Below is a small trained network, with its code and all its weights. Each question gives an input and a target symbol and asks what happens when units are switched off, that is, made to give their printed mean instead of their output.

import numpy as np


def w(rows, s, z=0):
    codes = np.array(rows[::2]) - 128.0
    scale = np.full(codes.shape[1], s)
    scale[-1] = z or s
    return codes * scale


def f(y):
    return y / 2 * (1 + np.tanh(0.7978845608 * (y + 0.044715 * y**3)))


def softmax(a):
    e = np.exp(a - a.max(-1, keepdims=True))
    return e / e.sum(-1, keepdims=True)


def log_softmax(a):
    a = a - a.max(-1, keepdims=True)
    return a - np.log(np.exp(a).sum(-1, keepdims=True))


def net(x, mask):
    ids = ['ΓΔΞΣβεζηλμπτφ'.index(c) for c in x.split()]
    T = len(ids)
    res = E[ids] + P[:T]
    r = res
    for j in range(3):
        rows = slice(3 * j, 3 * j + 3)
        q, k, v = (r @ M[0][rows].T for M in (Q, K, V))
        z = softmax(np.where(np.tri(T) > 0, q @ k.T / 3**0.5, -1e9)) @ v
        o = O[0][rows]
        res = res + np.where(mask[j], z, o[:, -1]) @ o[:, :-1]
    y = f(res @ A[0][:, :-1].T + A[0][:, -1])
    res = res + np.where(mask[3:11], y, B[0][:, -1]) @ B[0][:, :-1]
    return log_softmax(res[-1] @ U[:, :-1].T + U[:, -1])


Q, K, V, O, A, B = {}, {}, {}, {}, {}, {}
E = w([
[92,108,75,32],'Γ',
[18,145,60,163],'Δ',
[145,210,71,223],'Ξ',
[151,142,235,65],'Σ',
[189,185,53,120],'β',
[78,135,34,106],'ε',
[196,145,95,37],'ζ',
[112,150,130,113],'η',
[19,116,189,97],'λ',
[49,97,254,211],'μ',
[143,205,206,181],'π',
[215,197,161,116],'τ',
[26,183,146,228],'φ',
],0.008)
P = w([
[131,83,130,155],'0',
[125,247,133,84],'1',
[111,191,137,96],'2',
[75,171,111,89],'3',
[221,2,129,240],'4',
[145,110,119,173],'5',
],0.0095)
Q[0] = w([
[186,13,143,188],'head 1',
[113,140,144,79],'head 1',
[85,230,113,59],'head 1',
[176,47,130,227],'head 2',
[188,15,81,152],'head 2',
[99,255,103,111],'head 2',
[102,212,172,145],'head 3',
[185,79,138,202],'head 3',
[81,214,104,60],'head 3',
],0.0098)
K[0] = w([
[123,238,118,71],'head 1',
[117,90,95,140],'head 1',
[156,19,137,165],'head 1',
[108,253,160,65],'head 2',
[143,201,100,116],'head 2',
[160,52,173,164],'head 2',
[106,60,203,182],'head 3',
[122,211,141,113],'head 3',
[171,36,124,175],'head 3',
],0.011)
V[0] = w([
[51,66,117,66],'head 1',
[18,115,54,203],'head 1',
[93,167,124,245],'head 1',
[240,181,157,175],'head 2',
[82,168,26,217],'head 2',
[141,179,205,202],'head 2',
[66,115,219,167],'head 3',
[127,113,10,100],'head 3',
[18,133,226,151],'head 3',
],0.011)
O[0] = w([
[194,123,74,198,44],'head 1',
[222,79,197,146,172],'head 1',
[156,66,211,60,254],'head 1',
[46,156,163,60,187],'head 2',
[201,116,250,124,206],'head 2',
[108,81,135,46,252],'head 2',
[153,47,63,81,196],'head 3',
[159,179,196,183,49],'head 3',
[181,40,66,98,229],'head 3',
],0.011,0.0036)
A[0] = w([
[137,200,35,225,212],'neuron 1',
[84,57,61,78,2],'neuron 2',
[42,112,82,154,228],'neuron 3',
[116,109,154,62,164],'neuron 4',
[15,255,163,135,118],'neuron 5',
[123,102,170,50,141],'neuron 6',
[177,138,172,20,150],'neuron 7',
[124,132,151,47,142],'neuron 8',
],0.0063,0.0054)
B[0] = w([
[125,205,4,202,169],'neuron 1',
[144,207,103,240,185],'neuron 2',
[223,98,19,27,184],'neuron 3',
[57,84,107,167,229],'neuron 4',
[174,186,194,1,199],'neuron 5',
[35,87,108,227,243],'neuron 6',
[63,49,161,193,254],'neuron 7',
[23,124,141,180,218],'neuron 8',
],0.0052,0.0099)
U = w([
[102,164,93,253,112],'Γ',
[209,102,173,148,73],'Δ',
[59,140,200,220,3],'Ξ',
[125,129,29,98,25],'Σ',
[126,181,217,102,144],'β',
[183,154,169,201,187],'ε',
[129,194,92,119,158],'ζ',
[154,125,115,126,196],'η',
[215,96,66,103,155],'λ',
[130,87,79,165,136],'μ',
[22,105,88,171,178],'π',
[102,122,117,10,122],'τ',
[152,37,148,103,138],'φ',
],0.0056,0.0043)

Each question gives the input, a string of symbols that net reads in full, and the target symbol t.
The units are the heads (3 rows each of Q, K, V and O) and the neurons (one row each of A and B). Each row of codes is followed by its name. A weight is (code - 128) times the scale printed after its matrix; where a second scale follows, it is the last column's (O, A, B and U).
mask holds one flag per unit, heads first, then neurons. A switched-off unit (its flag False) gives its mean, the last column of its rows in O or B, instead of its output. The means were averaged over made-up inputs and are rounded, as every weight is.
A unit's drop is (log p(t) with every unit on - log p(t) with that unit switched off) / (log p(t) with every unit on - log p(t) with every unit switched off).
The circuit of an input: a set's keep is (log p(t) with only the set's units on - log p(t) with every unit switched off) / (log p(t) with every unit on - log p(t) with every unit switched off). Starting from all 11 units, units are removed one at a time, each time the one whose removal leaves the highest keep (on an exact tie, the one counted first), for as long as the keep stays at least 0.8.
circuit, biggest first: the units of the circuit, biggest drop first
most important unit: the unit with the biggest drop
k most important neurons: the k neurons with the biggest drops, biggest first
which heads matter: for each layer, one digit per head in row order, 1 if its drop is at least 0.15 and else 0, layers parted by /
input ε Γ ε π λ, target Γ: most important unit	head 1
input φ φ ζ, target φ: circuit, biggest first	[head 1; head 3; neuron 7]
input φ π β, target φ: circuit, biggest first	[head 1; head 3; neuron 7]
input Γ π π ε μ, target π: circuit, biggest first	[head 2; head 1; neuron 6; neuron 4]
input τ Ξ τ, target τ: circuit, biggest first	[head 1; neuron 5; head 2; neuron 3]
input φ φ λ, target φ: circuit, biggest first	[head 1; head 3]
input η ζ η β Δ, target ζ: which heads matter	101
input ε φ Δ, target ε: circuit, biggest first	[head 2; head 3; head 1]
input Δ π λ, target Δ: circuit, biggest first	[head 2; head 1]
input τ η λ ε, target τ: 4 most important neurons	[neuron 5; neuron 3; neuron 6; neuron 7]
input λ ε Σ, target λ: circuit, biggest first	[head 2; head 1; head 3]
input Ξ φ π, target Ξ: which heads matter	110
input β η ζ φ, target β: which heads matter	001
input τ β β φ, target τ: most important unit	neuron 5
input τ π φ π τ, target π: which heads matter	110
input β φ ε, target β: which heads matter	001
input Σ ε Ξ, target Σ: which heads matter	110
input Γ Ξ ζ, target Γ: which heads matter	111
input η ε β φ η, target ε: which heads matter	011
input β λ π, target β: most important unit	head 3
